Below are the code and all the weights of a small trained network. Each question names an input and a target symbol and asks about switching units off, where a switched-off unit gives its printed mean instead of its output.

import numpy as np


def w(rows, s, z=0):
    codes = np.array(rows[::2]) - 128.0
    scale = np.full(codes.shape[1], s)
    scale[-1] = z or s
    return codes * scale


def f(y):
    return y / 2 * (1 + np.tanh(0.7978845608 * (y + 0.044715 * y**3)))


def softmax(a):
    e = np.exp(a - a.max(-1, keepdims=True))
    return e / e.sum(-1, keepdims=True)


def log_softmax(a):
    a = a - a.max(-1, keepdims=True)
    return a - np.log(np.exp(a).sum(-1, keepdims=True))


def net(x, mask):
    ids = ['αβγδζθλμπστψω'.index(c) for c in x.split()]
    T = len(ids)
    res = E[ids] + P[:T]
    r = res
    for j in range(3):
        rows = slice(4 * j, 4 * j + 4)
        q, k, v = (r @ M[0][rows].T for M in (Q, K, V))
        z = softmax(np.where(np.tri(T) > 0, q @ k.T / 4**0.5, -1e9)) @ v
        o = O[0][rows]
        res = res + np.where(mask[j], z, o[:, -1]) @ o[:, :-1]
    y = f(res @ A[0][:, :-1].T + A[0][:, -1])
    res = res + np.where(mask[3:11], y, B[0][:, -1]) @ B[0][:, :-1]
    return log_softmax(res[-1] @ U[:, :-1].T + U[:, -1])


Q, K, V, O, A, B = {}, {}, {}, {}, {}, {}
E = w([
[137,189,118],'α',
[133,166,128],'β',
[73,74,56],'γ',
[175,190,153],'δ',
[67,80,61],'ζ',
[198,162,127],'θ',
[63,7,17],'λ',
[213,161,82],'μ',
[157,149,75],'π',
[114,147,136],'σ',
[113,167,97],'τ',
[67,123,96],'ψ',
[164,185,97],'ω',
],0.015)
P = w([
[66,234,103],'0',
[82,93,74],'1',
[166,137,43],'2',
[58,90,199],'3',
[166,120,22],'4',
[80,86,188],'5',
[180,140,19],'6',
[91,65,166],'7',
[170,133,11],'8',
],0.012)
Q[0] = w([
[120,133,30],'H0',
[143,136,161],'H0',
[153,73,179],'H0',
[141,159,85],'H0',
[155,167,7],'H1',
[175,80,173],'H1',
[76,151,174],'H1',
[130,141,82],'H1',
[119,160,115],'H2',
[90,88,151],'H2',
[118,115,176],'H2',
[81,91,90],'H2',
],0.017)
K[0] = w([
[68,172,76],'H0',
[93,46,148],'H0',
[221,90,108],'H0',
[39,250,107],'H0',
[82,189,97],'H1',
[146,33,74],'H1',
[163,77,65],'H1',
[113,170,99],'H1',
[94,137,87],'H2',
[86,74,145],'H2',
[86,82,205],'H2',
[45,113,31],'H2',
],0.012)
V[0] = w([
[172,175,54],'H0',
[176,56,160],'H0',
[82,56,128],'H0',
[158,208,188],'H0',
[224,88,37],'H1',
[164,127,118],'H1',
[250,134,158],'H1',
[108,140,231],'H1',
[73,128,95],'H2',
[155,57,128],'H2',
[51,121,130],'H2',
[131,65,142],'H2',
],0.015)
O[0] = w([
[164,126,110,223],'H0',
[104,134,75,10],'H0',
[74,101,119,90],'H0',
[198,209,147,118],'H0',
[199,19,54,140],'H1',
[163,108,92,121],'H1',
[162,175,72,50],'H1',
[71,246,101,47],'H1',
[187,127,167,177],'H2',
[117,185,154,109],'H2',
[174,126,74,132],'H2',
[122,146,147,95],'H2',
],0.012,0.014)
A[0] = w([
[79,217,150,175],'N0',
[63,102,180,167],'N1',
[187,177,117,174],'N2',
[51,237,189,142],'N3',
[153,137,200,32],'N4',
[115,40,85,255],'N5',
[232,114,42,126],'N6',
[141,254,64,219],'N7',
],0.0093,0.0064)
B[0] = w([
[38,115,163,142],'N0',
[167,123,73,165],'N1',
[96,151,47,181],'N2',
[29,68,153,148],'N3',
[223,59,194,151],'N4',
[95,235,133,251],'N5',
[87,82,121,222],'N6',
[85,254,161,160],'N7',
],0.0092,0.025)
U = w([
[120,220,205,145],'α',
[73,195,198,114],'β',
[131,136,188,129],'γ',
[48,236,123,101],'δ',
[141,164,215,127],'ζ',
[108,240,112,254],'θ',
[8,196,58,188],'λ',
[133,147,31,58],'μ',
[200,115,159,161],'π',
[10,159,151,146],'σ',
[174,159,254,52],'τ',
[95,118,231,7],'ψ',
[236,220,182,137],'ω',
],0.0083,0.0063)

Each question gives the input, a string of symbols that net reads in full, and the target symbol t.
The units are the heads (4 rows each of Q, K, V and O) and the neurons (one row each of A and B). Each row of codes is followed by its name. A weight is (code - 128) times the scale printed after its matrix; where a second scale follows, it is the last column's (O, A, B and U).
mask holds one flag per unit, heads first, then neurons. A switched-off unit (its flag False) gives its mean, the last column of its rows in O or B, instead of its output. The means were averaged over made-up inputs and are rounded, as every weight is.
A unit's drop is (log p(t) with every unit on - log p(t) with that unit switched off) / (log p(t) with every unit on - log p(t) with every unit switched off).
The circuit of an input: a set's keep is (log p(t) with only the set's units on - log p(t) with every unit switched off) / (log p(t) with every unit on - log p(t) with every unit switched off). Starting from all 11 units, units are removed one at a time, each time the one whose removal leaves the highest keep (on an exact tie, the one counted first), for as long as the keep stays at least 0.8.
circuit, biggest first: the units of the circuit, biggest drop first
k most important neurons: the k neurons with the biggest drops, biggest first
which heads matter: for each layer, one digit per head in row order, 1 if its drop is at least 0.15 and else 0, layers parted by /
input β λ ω ω λ λ σ μ σ, target β: which heads matter => 110
input μ γ μ λ π λ π, target μ: circuit, biggest first => (H1 N6)
input π μ μ ω λ β ω μ γ, target π: which heads matter => 101
input β λ ω, target β: circuit, biggest first => (H1 N3 H0 N0)
input τ μ λ λ ω ψ ζ θ ω, target τ: 2 most important neurons => (N4 N5)
input μ λ β π λ μ σ ψ λ, target μ: which heads matter => 110
input μ σ ω ψ π λ α, target μ: which heads matter => 010
input ψ θ δ α ω β α, target ψ: which heads matter => 010
input θ λ β ω ω λ ψ, target θ: circuit, biggest first => (H1 H0)
input π δ τ λ ψ, target π: which heads matter => 100
input σ γ ω θ λ β ζ, target σ: circuit, biggest first => (H1 N3)
input τ π α, target τ: which heads matter => 110
input π ω θ β ω ζ ζ, target π: circuit, biggest first => (H0 N5 N7)
input λ ω ω ψ γ ζ ω, target λ: which heads matter => 100
input σ ω μ ω μ λ, target μ: which heads matter => 111
input σ μ λ λ μ λ γ π μ, target σ: circuit, biggest first => (H1 N3 H2)
input π μ θ μ τ ω δ, target π: which heads matter => 100
input α α δ π λ λ ζ, target α: most important neuron => (N4)
input ω ω θ ζ β, target ω: circuit, biggest first => (H0)
input σ α λ, target σ: most important neuron => (N3)
input τ τ λ ω μ μ ζ, target τ: 2 most important neurons => (N4 N5)
input τ ω μ, target τ: 3 most important neurons => (N4 N5 N6)
input π α θ, target π: 2 most important neurons => (N5 N7)
input α λ ω ω ω β ω, target α: 3 most important neurons => (N4 N7 N6)
input δ ω θ, target δ: 4 most important neurons => (N2 N7 N3 N0)
